Here is a tiny trained network, its code and every weight. The questions are about switching its units off for an input and a target symbol, where a switched-off unit gives its printed mean instead of its output.

import numpy as np


def w(rows, s, z=0):
    codes = np.array(rows[::2]) - 128.0
    scale = np.full(codes.shape[1], s)
    scale[-1] = z or s
    return codes * scale


def softmax(a):
    e = np.exp(a - a.max(-1, keepdims=True))
    return e / e.sum(-1, keepdims=True)


def log_softmax(a):
    a = a - a.max(-1, keepdims=True)
    return a - np.log(np.exp(a).sum(-1, keepdims=True))


def net(x, mask):
    ids = ['βγδεζημξσ'.index(c) for c in x.split()]
    T = len(ids)
    res = E[ids] + P[:T]
    u = 0
    for l in range(3):
        r = res
        for j in range(3):
            rows = slice(3 * j, 3 * j + 3)
            q, k, v = (r @ M[l][rows].T for M in (Q, K, V))
            z = softmax(np.where(np.tri(T) > 0, q @ k.T / 3**0.5, -1e9)) @ v
            o = O[l][rows]
            res = res + np.where(mask[u + j], z, o[:, -1]) @ o[:, :-1]
        u += 3
    return log_softmax(res[-1] @ U[:, :-1].T + U[:, -1])


Q, K, V, O = {}, {}, {}, {}
E = w([
[114,85,155],'β',
[140,178,118],'γ',
[141,173,134],'δ',
[141,168,136],'ε',
[81,152,84],'ζ',
[144,248,138],'η',
[160,49,189],'μ',
[138,130,194],'ξ',
[28,61,122],'σ',
],0.018)
P = w([
[183,63,34],'0',
[180,123,85],'1',
[165,140,120],'2',
[139,149,154],'3',
[116,155,182],'4',
[95,158,211],'5',
[78,157,231],'6',
[61,159,254],'7',
],0.0078)
Q[0] = w([
[61,104,34],'0.h0',
[96,103,96],'0.h0',
[178,103,254],'0.h0',
[98,137,204],'0.h1',
[134,49,135],'0.h1',
[50,101,145],'0.h1',
[33,106,26],'0.h2',
[124,158,177],'0.h2',
[229,171,156],'0.h2',
],0.02)
K[0] = w([
[153,107,26],'0.h0',
[130,107,69],'0.h0',
[34,113,252],'0.h0',
[74,130,222],'0.h1',
[88,102,49],'0.h1',
[86,167,134],'0.h1',
[214,134,16],'0.h2',
[162,168,129],'0.h2',
[7,149,163],'0.h2',
],0.017)
V[0] = w([
[73,54,131],'0.h0',
[208,100,29],'0.h0',
[121,155,154],'0.h0',
[67,142,139],'0.h1',
[209,103,97],'0.h1',
[174,123,184],'0.h1',
[94,114,44],'0.h2',
[254,153,67],'0.h2',
[47,140,109],'0.h2',
],0.009)
O[0] = w([
[113,181,166,55],'0.h0',
[15,75,230,23],'0.h0',
[165,132,92,176],'0.h0',
[153,85,63,142],'0.h1',
[76,178,212,89],'0.h1',
[158,200,172,194],'0.h1',
[89,220,72,2],'0.h2',
[115,255,228,146],'0.h2',
[162,128,53,68],'0.h2',
],0.0068,0.0028)
Q[1] = w([
[7,73,116],'1.h0',
[72,89,134],'1.h0',
[97,30,169],'1.h0',
[86,197,195],'1.h1',
[158,104,69],'1.h1',
[56,143,95],'1.h1',
[2,102,29],'1.h2',
[191,83,227],'1.h2',
[153,249,119],'1.h2',
],0.0088)
K[1] = w([
[2,49,138],'1.h0',
[118,77,137],'1.h0',
[206,68,155],'1.h0',
[53,131,189],'1.h1',
[151,153,107],'1.h1',
[96,108,65],'1.h1',
[32,163,110],'1.h2',
[180,65,181],'1.h2',
[213,187,130],'1.h2',
],0.0093)
V[1] = w([
[85,178,90],'1.h0',
[174,203,155],'1.h0',
[106,158,107],'1.h0',
[171,78,107],'1.h1',
[178,45,87],'1.h1',
[114,112,148],'1.h1',
[254,184,123],'1.h2',
[248,106,117],'1.h2',
[41,231,142],'1.h2',
],0.0044)
O[1] = w([
[197,130,100,126],'1.h0',
[173,35,49,253],'1.h0',
[170,124,102,130],'1.h0',
[87,192,146,83],'1.h1',
[82,214,180,45],'1.h1',
[161,132,102,143],'1.h1',
[41,103,198,193],'1.h2',
[100,134,228,156],'1.h2',
[75,81,1,145],'1.h2',
],0.0041,0.0026)
Q[2] = w([
[111,145,148],'2.h0',
[251,130,104],'2.h0',
[187,150,171],'2.h0',
[139,101,88],'2.h1',
[97,124,68],'2.h1',
[100,132,120],'2.h1',
[167,202,144],'2.h2',
[148,107,149],'2.h2',
[137,157,125],'2.h2',
],0.026)
K[2] = w([
[155,101,168],'2.h0',
[241,128,122],'2.h0',
[215,82,152],'2.h0',
[150,67,78],'2.h1',
[47,106,149],'2.h1',
[64,117,115],'2.h1',
[175,254,197],'2.h2',
[182,108,168],'2.h2',
[132,145,126],'2.h2',
],0.016)
V[2] = w([
[117,210,92],'2.h0',
[254,226,128],'2.h0',
[218,134,157],'2.h0',
[121,108,128],'2.h1',
[100,184,123],'2.h1',
[180,229,147],'2.h1',
[167,113,183],'2.h2',
[193,150,79],'2.h2',
[118,62,98],'2.h2',
],0.013)
O[2] = w([
[61,79,99,3],'2.h0',
[6,148,157,172],'2.h0',
[103,182,174,250],'2.h0',
[124,128,131,115],'2.h1',
[200,131,120,140],'2.h1',
[135,18,120,212],'2.h1',
[152,107,67,207],'2.h2',
[107,106,144,123],'2.h2',
[81,194,119,64],'2.h2',
],0.013,0.0054)
U = w([
[154,102,103,134],'β',
[152,136,222,183],'γ',
[130,224,100,94],'δ',
[146,105,109,174],'ε',
[155,57,1,222],'ζ',
[147,124,101,153],'η',
[88,14,124,166],'μ',
[238,142,208,2],'ξ',
[203,203,66,27],'σ',
],0.0059,0.004)

Each question gives the input, a string of symbols that net reads in full, and the target symbol t.
The units are the heads (3 rows each of Q, K, V and O). Each row of codes is followed by its name. A weight is (code - 128) times the scale printed after its matrix; where a second scale follows, it is the last column's (O and U).
mask holds one flag per head, layer by layer. A switched-off head (its flag False) gives its mean, the last column of its rows in O, instead of its output. The means were averaged over made-up inputs and are rounded, as every weight is.
A unit's drop is (log p(t) with every unit on - log p(t) with that unit switched off) / (log p(t) with every unit on - log p(t) with every unit switched off).
The circuit of an input: a set's keep is (log p(t) with only the set's units on - log p(t) with every unit switched off) / (log p(t) with every unit on - log p(t) with every unit switched off). Starting from all 9 units, units are removed one at a time, each time the one whose removal leaves the highest keep (on an exact tie, the one counted first), for as long as the keep stays at least 0.8.
circuit, biggest first: the units of the circuit, biggest drop first
unit that matters most: the unit with the biggest drop
which heads matter: for each layer, one digit per head in row order, 1 if its drop is at least 0.15 and else 0, layers parted by /
input ζ μ η η δ, target μ: circuit, biggest first : (1.h0, 0.h0, 2.h0)
input σ ε η ζ μ, target ξ: which heads matter : 001 / 001 / 100
input δ δ ε η η γ ε η, target μ: circuit, biggest first : (2.h0, 2.h1)
input μ η β δ μ ζ μ ε, target ξ: which heads matter : 001 / 001 / 100
input η μ ζ η η η, target μ: unit that matters most : 0.h0
input η ζ δ η γ, target μ: circuit, biggest first : (2.h0, 2.h1)
input δ ζ σ μ, target δ: circuit, biggest first : (2.h1, 0.h2)
input η ζ σ, target σ: circuit, biggest first : (2.h1, 2.h0)
input ζ σ γ, target δ: circuit, biggest first : (0.h2, 2.h1, 2.h2, 0.h1)
input ζ μ β δ, target ξ: circuit, biggest first : (2.h0, 0.h1)
input ε ε β ζ μ γ, target ξ: which heads matter : 011 / 000 / 100
input ξ η η δ ε ε μ η, target ξ: which heads matter : 001 / 001 / 100
input β σ ζ β, target δ: which heads matter : 111 / 001 / 011
input η δ σ ζ β, target δ: which heads matter : 011 / 000 / 011
input η ξ γ, target γ: circuit, biggest first : (2.h0, 0.h2)
input ε δ μ, target ξ: which heads matter : 001 / 000 / 100
input γ σ γ η β, target μ: which heads matter : 001 / 100 / 100
input ξ γ δ σ η γ, target δ: which heads matter : 111 / 000 / 110
input η η μ δ, target ξ: which heads matter : 001 / 000 / 100
input ζ η η γ, target μ: which heads matter : 000 / 000 / 100
input ξ σ η δ, target δ: which heads matter : 011 / 000 / 010
input ζ ξ β ζ σ η, target δ: which heads matter : 101 / 000 / 110
input σ η ξ η η β, target μ: unit that matters most : 2.h1
input ξ η σ β δ, target δ: circuit, biggest first : (0.h2, 2.h1, 0.h1)
input μ η η, target ξ: unit that matters most : 1.h2
input μ ζ ξ η ε σ, target σ: circuit, biggest first : (2.h0, 2.h1)
